Below are the code and all the weights of a small trained network. Each question names an input and a target symbol and asks about switching units off, where a switched-off unit gives its printed mean instead of its output.

import numpy as np


def w(rows, s, z=0):
    codes = np.array(rows[::2]) - 128.0
    scale = np.full(codes.shape[1], s)
    scale[-1] = z or s
    return codes * scale


def norm(h):
    return h / np.sqrt((h * h).mean(-1, keepdims=True) + 1e-5)


def f(y):
    return np.maximum(y, 0)


def softmax(a):
    e = np.exp(a - a.max(-1, keepdims=True))
    return e / e.sum(-1, keepdims=True)


def log_softmax(a):
    a = a - a.max(-1, keepdims=True)
    return a - np.log(np.exp(a).sum(-1, keepdims=True))


def net(x, mask):
    ids = ['ΓΞΣΨΩαβεζλμπτ'.index(c) for c in x.split()]
    T = len(ids)
    res = E[ids] + P[:T]
    u = 0
    for l in range(3):
        r = norm(res)
        for j in range(2):
            rows = slice(2 * j, 2 * j + 2)
            q, k, v = (r @ M[l][rows].T for M in (Q, K, V))
            z = softmax(np.where(np.tri(T) > 0, q @ k.T / 2**0.5, -1e9)) @ v
            o = O[l][rows]
            res = res + np.where(mask[u + j], z, o[:, -1]) @ o[:, :-1]
        u += 2
        y = f(norm(res) @ A[l][:, :-1].T + A[l][:, -1])
        res = res + np.where(mask[u : u + 4], y, B[l][:, -1]) @ B[l][:, :-1]
        u += 4
    return log_softmax(norm(res)[-1] @ U[:, :-1].T + U[:, -1])


Q, K, V, O, A, B = {}, {}, {}, {}, {}, {}
E = w([
[110,81,112,100,105,44],'Γ',
[138,110,212,94,156,91],'Ξ',
[100,121,178,126,136,99],'Σ',
[103,85,149,122,115,169],'Ψ',
[124,124,128,128,145,160],'Ω',
[109,129,148,105,93,199],'α',
[118,118,162,90,139,96],'β',
[115,88,82,160,141,133],'ε',
[97,106,231,119,35,145],'ζ',
[104,130,73,125,209,40],'λ',
[71,131,184,207,199,91],'μ',
[254,128,135,165,104,91],'π',
[113,73,86,147,131,158],'τ',
],0.016)
P = w([
[152,182,110,118,145,160],'0',
[178,64,182,127,255,211],'1',
[140,69,159,116,207,180],'2',
[118,79,168,118,183,147],'3',
[97,92,201,144,117,140],'4',
[87,76,160,125,128,119],'5',
[75,94,139,137,132,119],'6',
[68,70,150,110,106,118],'7',
[60,80,157,123,99,137],'8',
[69,74,151,109,109,143],'9',
[44,89,160,114,107,161],'10',
[60,96,137,87,130,170],'11',
],0.0097)
Q[0] = w([
[208,137,110,92,45,108],'L0H0',
[132,202,119,50,120,92],'L0H0',
[213,59,117,198,78,72],'L0H1',
[48,254,25,46,91,131],'L0H1',
],0.0072)
K[0] = w([
[175,111,127,162,143,123],'L0H0',
[111,120,144,139,144,100],'L0H0',
[122,207,73,146,131,157],'L0H1',
[134,4,134,137,111,102],'L0H1',
],0.013)
V[0] = w([
[252,153,54,229,133,104],'L0H0',
[40,160,134,141,247,107],'L0H0',
[63,250,77,77,106,135],'L0H1',
[7,70,122,106,161,152],'L0H1',
],0.011)
O[0] = w([
[44,162,132,206,32,13,6],'L0H0',
[146,83,60,195,132,254,169],'L0H0',
[106,213,106,84,109,174,76],'L0H1',
[50,172,168,176,129,76,190],'L0H1',
],0.0077,0.011)
A[0] = w([
[91,154,110,141,50,176,133],'L0N0',
[252,180,155,213,160,117,5],'L0N1',
[72,39,122,126,204,140,157],'L0N2',
[77,42,148,149,87,166,100],'L0N3',
],0.014,0.0021)
B[0] = w([
[204,92,162,140,114,67,133],'L0N0',
[79,63,42,21,152,134,138],'L0N1',
[186,142,246,98,138,135,251],'L0N2',
[135,155,128,104,230,59,188],'L0N3',
],0.011,0.02)
Q[1] = w([
[128,107,69,126,155,151],'L1H0',
[187,92,180,119,122,97],'L1H0',
[95,223,72,210,100,162],'L1H1',
[190,45,220,3,160,22],'L1H1',
],0.024)
K[1] = w([
[117,152,153,71,124,121],'L1H0',
[163,73,53,170,117,177],'L1H0',
[134,117,211,133,203,150],'L1H1',
[127,221,86,79,2,86],'L1H1',
],0.02)
V[1] = w([
[223,83,107,138,29,143],'L1H0',
[125,146,94,196,147,152],'L1H0',
[138,170,252,248,95,181],'L1H1',
[174,232,102,132,81,146],'L1H1',
],0.03)
O[1] = w([
[189,200,195,125,235,35,144],'L1H0',
[136,88,65,21,149,134,107],'L1H0',
[37,156,103,222,253,241,4],'L1H1',
[128,185,44,191,175,42,115],'L1H1',
],0.015,0.027)
A[1] = w([
[187,139,116,107,81,103,29],'L1N0',
[104,149,123,144,84,5,210],'L1N1',
[134,64,149,148,88,183,184],'L1N2',
[195,184,170,162,174,87,2],'L1N3',
],0.02,0.00062)
B[1] = w([
[88,114,220,60,117,156,235],'L1N0',
[142,54,61,241,152,201,235],'L1N1',
[56,154,179,76,139,49,199],'L1N2',
[103,105,69,122,7,170,254],'L1N3',
],0.013)
Q[2] = w([
[127,215,3,41,36,69],'L2H0',
[115,172,110,13,238,7],'L2H0',
[162,244,88,112,99,71],'L2H1',
[156,19,153,144,45,124],'L2H1',
],0.02)
K[2] = w([
[231,13,232,147,129,27],'L2H0',
[130,15,53,128,176,72],'L2H0',
[148,39,253,152,133,141],'L2H1',
[87,223,120,137,161,199],'L2H1',
],0.02)
V[2] = w([
[23,153,83,170,44,75],'L2H0',
[114,209,236,152,51,139],'L2H0',
[149,170,164,245,221,106],'L2H1',
[184,159,124,98,110,250],'L2H1',
],0.021)
O[2] = w([
[14,87,125,188,121,14,119],'L2H0',
[67,247,141,142,49,53,242],'L2H0',
[192,99,219,172,35,136,2],'L2H1',
[154,241,97,184,77,194,171],'L2H1',
],0.013,0.0089)
A[2] = w([
[189,176,91,75,214,255,228],'L2N0',
[145,179,67,75,213,68,97],'L2N1',
[105,203,204,115,74,202,111],'L2N2',
[194,240,161,123,162,182,1],'L2N3',
],0.018,0.002)
B[2] = w([
[104,141,94,150,7,75,254],'L2N0',
[102,189,85,187,225,125,207],'L2N1',
[160,125,109,78,199,191,253],'L2N2',
[156,93,148,163,180,40,211],'L2N3',
],0.02,0.009)
U = w([
[152,83,113,92,43,42,183],'Γ',
[175,191,172,34,153,128,126],'Ξ',
[245,165,78,157,81,185,181],'Σ',
[129,157,193,190,150,219,205],'Ψ',
[194,168,127,197,225,61,101],'Ω',
[115,87,78,240,74,110,228],'α',
[124,249,27,129,122,101,107],'β',
[163,2,132,156,168,153,15],'ε',
[61,224,173,174,78,104,16],'ζ',
[190,81,4,94,192,124,57],'λ',
[80,114,64,98,92,214,216],'μ',
[157,147,125,164,127,87,4],'π',
[37,100,120,104,183,65,148],'τ',
],0.0089,0.0013)

Each question gives the input, a string of symbols that net reads in full, and the target symbol t.
The units are the heads (2 rows each of Q, K, V and O) and the neurons (one row each of A and B). Each row of codes is followed by its name. A weight is (code - 128) times the scale printed after its matrix; where a second scale follows, it is the last column's (O, A, B and U).
mask holds one flag per unit, layer by layer, with each layer's heads first. A switched-off unit (its flag False) gives its mean, the last column of its rows in O or B, instead of its output. The means were averaged over made-up inputs and are rounded, as every weight is.
A unit's drop is (log p(t) with every unit on - log p(t) with that unit switched off) / (log p(t) with every unit on - log p(t) with every unit switched off).
The circuit of an input: a set's keep is (log p(t) with only the set's units on - log p(t) with every unit switched off) / (log p(t) with every unit on - log p(t) with every unit switched off). Starting from the 12 units with the biggest drops (on a tie, the unit counted first), units are removed one at a time, each time the one whose removal leaves the highest keep (on an exact tie, the one counted first), for as long as the keep stays at least 0.8.
circuit, biggest first: the units of the circuit, biggest drop first
unit that matters most: the unit with the biggest drop
top k neurons: the k neurons with the biggest drops, biggest first
k most important neurons of layer l: the k neurons of layer l with the biggest drops, biggest first
heads that matter: for each layer, one digit per head in row order, 1 if its drop is at least 0.15 and else 0, layers parted by /
input τ ε Σ Σ ζ Γ Γ ζ τ Γ, target τ: top 2 neurons : [L0N2; L0N0]
input Ψ ζ μ π Ξ Γ π Ψ β Ψ Ψ, target Ψ: circuit, biggest first : [L1H1]
input Σ Ψ Σ Ω, target Σ: 2 most important neurons of layer 0 : [L0N3; L0N2]
input Ω Ω μ Γ β Σ ζ τ β, target Ω: heads that matter : 11 / 11 / 00
input ζ μ Ψ Ω λ Ξ, target ζ: heads that matter : 11 / 11 / 10
input Ω Σ Ξ λ Γ Ω α λ, target Ω: top 2 neurons : [L0N3; L0N2]
input β Σ λ Ω α Ω Σ Ξ α ζ β Ψ, target β: heads that matter : 01 / 01 / 01
input Ω π Γ μ ε π Ξ Ξ Ω, target Ω: heads that matter : 11 / 10 / 00
input λ Γ Γ μ τ Ω Ω, target λ: top 2 neurons : [L0N2; L0N3]
input α Ω β α ε β τ, target α: heads that matter : 11 / 01 / 00
input ζ ζ ζ π Γ α Ξ Σ π, target ζ: circuit, biggest first : [L0H0; L2H0; L1H0]
input μ μ Ξ Ξ λ Γ, target μ: circuit, biggest first : [L1H0; L1H1]
input Ω Γ Ξ Ξ α β Ω Σ, target Ω: heads that matter : 11 / 11 / 00
input α τ ζ Ω μ β, target α: unit that matters most : L1H1
input μ Γ π Ω λ π ζ Γ λ τ τ, target μ: circuit, biggest first : [L1H0; L0H0; L1H1]
input Σ μ β ζ Ψ, target Σ: heads that matter : 11 / 01 / 10
input Ψ Σ λ ε Ω τ β Ψ τ Ξ Ξ β, target Ψ: heads that matter : 00 / 01 / 00
input μ Ω Ξ α Ω α, target μ: circuit, biggest first : [L1H0; L0H0; L1H1]
input α τ λ Ξ π Ψ τ λ β π, target α: circuit, biggest first : [L0H0; L1H1; L0N2; L1N1]
input Ξ Ω Ω ε Ω Σ π λ λ π Ω, target Ξ: unit that matters most : L0N2
input Ξ Ψ Ξ λ Ω ζ ζ, target Ξ: heads that matter : 00 / 00 / 00
input ε τ Ψ Σ, target ε: heads that matter : 10 / 11 / 11
input Ω α Ψ π μ λ Σ ζ π μ β, target Ω: heads that matter : 11 / 10 / 00
input ε π Γ β Ω π Ω, target ε: 3 most important neurons of layer 0 : [L0N2; L0N0; L0N3]
input Ξ λ Ω ε α α τ Ξ, target Ξ: top 2 neurons : [L0N1; L2N2]
